Below is a small trained network, with its code and all its weights. Each question gives an input and a target symbol and asks what happens when units are switched off, that is, made to give their printed mean instead of their output.

import numpy as np


def w(rows, s, z=0):
    codes = np.array(rows[::2]) - 128.0
    scale = np.full(codes.shape[1], s)
    scale[-1] = z or s
    return codes * scale


def f(y):
    return y / 2 * (1 + np.tanh(0.7978845608 * (y + 0.044715 * y**3)))


def softmax(a):
    e = np.exp(a - a.max(-1, keepdims=True))
    return e / e.sum(-1, keepdims=True)


def log_softmax(a):
    a = a - a.max(-1, keepdims=True)
    return a - np.log(np.exp(a).sum(-1, keepdims=True))


def net(x, mask):
    ids = ['ΔΦΩαηξπ'.index(c) for c in x.split()]
    T = len(ids)
    res = E[ids] + P[:T]
    q, k, v = (res @ M[0].T for M in (Q, K, V))
    z = softmax(np.where(np.tri(T) > 0, q @ k.T / 3**0.5, -1e9)) @ v
    res = res + np.where(mask[0], z, O[0][:, -1]) @ O[0][:, :-1]
    y = f(res @ A[0][:, :-1].T + A[0][:, -1])
    res = res + np.where(mask[1:17], y, B[0][:, -1]) @ B[0][:, :-1]
    return log_softmax(res[-1] @ U[:, :-1].T + U[:, -1])


Q, K, V, O, A, B = {}, {}, {}, {}, {}, {}
E = w([
[107,172,112,168,200],'Δ',
[115,131,201,123,142],'Φ',
[117,136,46,169,131],'Ω',
[93,103,193,162,156],'α',
[143,198,152,78,70],'η',
[252,123,159,126,147],'ξ',
[117,22,129,197,193],'π',
],0.016)
P = w([
[89,93,145,162,27],'0',
[43,102,140,12,173],'1',
[108,185,143,193,62],'2',
[143,96,136,132,87],'3',
[71,115,162,45,212],'4',
[121,211,138,199,94],'5',
[153,95,131,129,125],'6',
[99,127,136,49,233],'7',
[127,214,138,205,125],'8',
[160,100,128,128,153],'9',
[131,135,124,46,255],'10',
[141,218,130,207,158],'11',
[175,92,126,126,171],'12',
[162,176,121,14,247],'13',
],0.0089)
Q[0] = w([
[211,91,131,79,120],'H1',
[109,56,134,47,23],'H1',
[80,84,104,5,149],'H1',
],0.019)
K[0] = w([
[157,113,208,141,42],'H1',
[47,112,223,8,56],'H1',
[32,151,60,101,14],'H1',
],0.014)
V[0] = w([
[172,222,142,168,171],'H1',
[56,194,117,120,55],'H1',
[207,126,112,91,2],'H1',
],0.0082)
O[0] = w([
[65,253,84,134,81,254],'H1',
[133,132,180,2,138,119],'H1',
[253,189,132,132,195,4],'H1',
],0.0064,0.0051)
A[0] = w([
[154,122,182,166,67,110],'N1',
[122,54,110,88,181,89],'N2',
[152,147,184,91,158,221],'N3',
[148,95,132,147,168,163],'N4',
[99,78,139,128,125,241],'N5',
[119,176,115,110,134,108],'N6',
[162,101,118,194,81,76],'N7',
[105,64,51,112,140,139],'N8',
[115,139,216,129,97,116],'N9',
[92,145,96,107,6,145],'N10',
[132,174,91,139,66,2],'N11',
[84,107,121,77,69,111],'N12',
[135,100,122,136,26,117],'N13',
[151,118,107,108,152,167],'N14',
[157,130,88,122,5,98],'N15',
[93,64,117,193,135,81],'N16',
],0.018,0.0053)
B[0] = w([
[189,110,155,213,115,159],'N1',
[108,207,109,204,45,165],'N2',
[54,132,170,184,108,220],'N3',
[130,152,164,67,200,155],'N4',
[107,143,177,60,186,208],'N5',
[151,68,66,92,189,209],'N6',
[15,92,31,129,76,176],'N7',
[92,113,173,155,211,202],'N8',
[197,162,96,120,184,176],'N9',
[93,245,196,89,42,255],'N10',
[161,58,199,168,158,188],'N11',
[134,118,180,208,100,173],'N12',
[84,34,106,60,213,155],'N13',
[105,123,133,58,147,149],'N14',
[220,169,3,100,183,169],'N15',
[199,89,79,105,23,224],'N16',
],0.017,0.0077)
U = w([
[89,195,214,166,58,169],'Δ',
[128,107,237,150,218,126],'Φ',
[129,154,135,44,244,136],'Ω',
[215,90,210,105,141,132],'α',
[233,212,123,137,137,102],'η',
[172,147,107,253,114,105],'ξ',
[145,79,164,121,93,2],'π',
],0.0061,0.0039)

Each question gives the input, a string of symbols that net reads in full, and the target symbol t.
The units are the heads (3 rows each of Q, K, V and O) and the neurons (one row each of A and B). Each row of codes is followed by its name. A weight is (code - 128) times the scale printed after its matrix; where a second scale follows, it is the last column's (O, A, B and U).
mask holds one flag per unit, heads first, then neurons. A switched-off unit (its flag False) gives its mean, the last column of its rows in O or B, instead of its output. The means were averaged over made-up inputs and are rounded, as every weight is.
A unit's drop is (log p(t) with every unit on - log p(t) with that unit switched off) / (log p(t) with every unit on - log p(t) with every unit switched off).
The circuit of an input: a set's keep is (log p(t) with only the set's units on - log p(t) with every unit switched off) / (log p(t) with every unit on - log p(t) with every unit switched off). Starting from the 12 units with the biggest drops (on a tie, the unit counted first), units are removed one at a time, each time the one whose removal leaves the highest keep (on an exact tie, the one counted first), for as long as the keep stays at least 0.8.
units of the circuit, in order: the units of the circuit, biggest drop first
unit that matters most: the unit with the biggest drop
top k neurons: the k neurons with the biggest drops, biggest first
drop when u is switched off: that unit's drop, to one decimal
input η Δ Δ Δ π, target Δ: top 2 neurons => (N2 N16)
input η π η η Ω π α, target α: units of the circuit, in order => (N16 N5 H1)
input ξ Φ ξ Ω Ω, target Φ: top 3 neurons => (N8 N10 N15)
input α Δ Φ Δ π α, target π: top 3 neurons => (N16 N7 N13)
input ξ Ω η Δ η α ξ π Ω, target π: units of the circuit, in order => (N16 H1 N13)
input Ω α Ω η α α, target η: top neuron => (N9)
input π ξ Ω, target ξ: top 3 neurons => (N7 N15 N5)
input α Ω Δ Δ Ω Ω ξ, target ξ: units of the circuit, in order => (N7 H1)
input Δ η Δ Ω Δ Ω ξ η, target Φ: top 2 neurons => (N3 N10)
input Ω Δ ξ α Φ π Δ ξ π π Δ ξ Δ, target ξ: units of the circuit, in order => (H1 N10)
input ξ ξ ξ Ω Ω Φ, target ξ: units of the circuit, in order => (H1 N10 N5)
input π π η η Δ Ω η Ω Δ Ω ξ α η, target Ω: top 2 neurons => (N10 N6)
input Δ η Φ Φ, target Φ: top 3 neurons => (N10 N16 N3)
input Ω ξ Ω, target ξ: unit that matters most => H1
input Δ ξ Δ Δ ξ ξ Ω ξ Δ Δ η Φ, target η: top 2 neurons => (N9 N3)
input η Δ Φ ξ Δ ξ π, target π: top 3 neurons => (N16 N7 N10)
input Δ π Φ Δ π Ω η Ω ξ Ω Δ ξ Δ, target ξ: units of the circuit, in order => (H1 N5)
input Φ Φ π Ω ξ Φ, target ξ: units of the circuit, in order => (H1 N1 N10)
input Δ η ξ α, target α: top 2 neurons => (N10 N2)
input η ξ π Ω Δ Δ α ξ α, target ξ: units of the circuit, in order => (H1 N10 N1)
input Ω Δ Φ Ω ξ, target Δ: top 3 neurons => (N3 N2 N6)
input Ω Ω Δ Δ η Ω Ω Δ Ω Ω η, target Φ: units of the circuit, in order => (H1 N10 N3)
input α Ω Δ ξ α Δ Δ Δ Φ π Ω Ω, target π: unit that matters most => H1
input Ω Ω Δ Δ η Φ α Δ Ω η π, target Δ: top 2 neurons => (N2 N6)
input Δ Δ Ω Δ Ω, target Φ: top 4 neurons => (N8 N10 N16 N15)
input Φ η Ω Δ α Δ ξ ξ, target Φ: top 3 neurons => (N3 N10 N16)
input Δ Ω Φ Ω ξ Ω Δ α ξ Ω Ω ξ, target ξ: units of the circuit, in order => (H1 N7 N10)
input η Δ Δ Ω, target Ω: drop when N5 is switched off => 0.4
input ξ Δ α Ω Δ Δ α ξ, target Φ: drop when N9 is switched off => 0.1
input ξ ξ η, target η: drop when N15 is switched off => 1.0
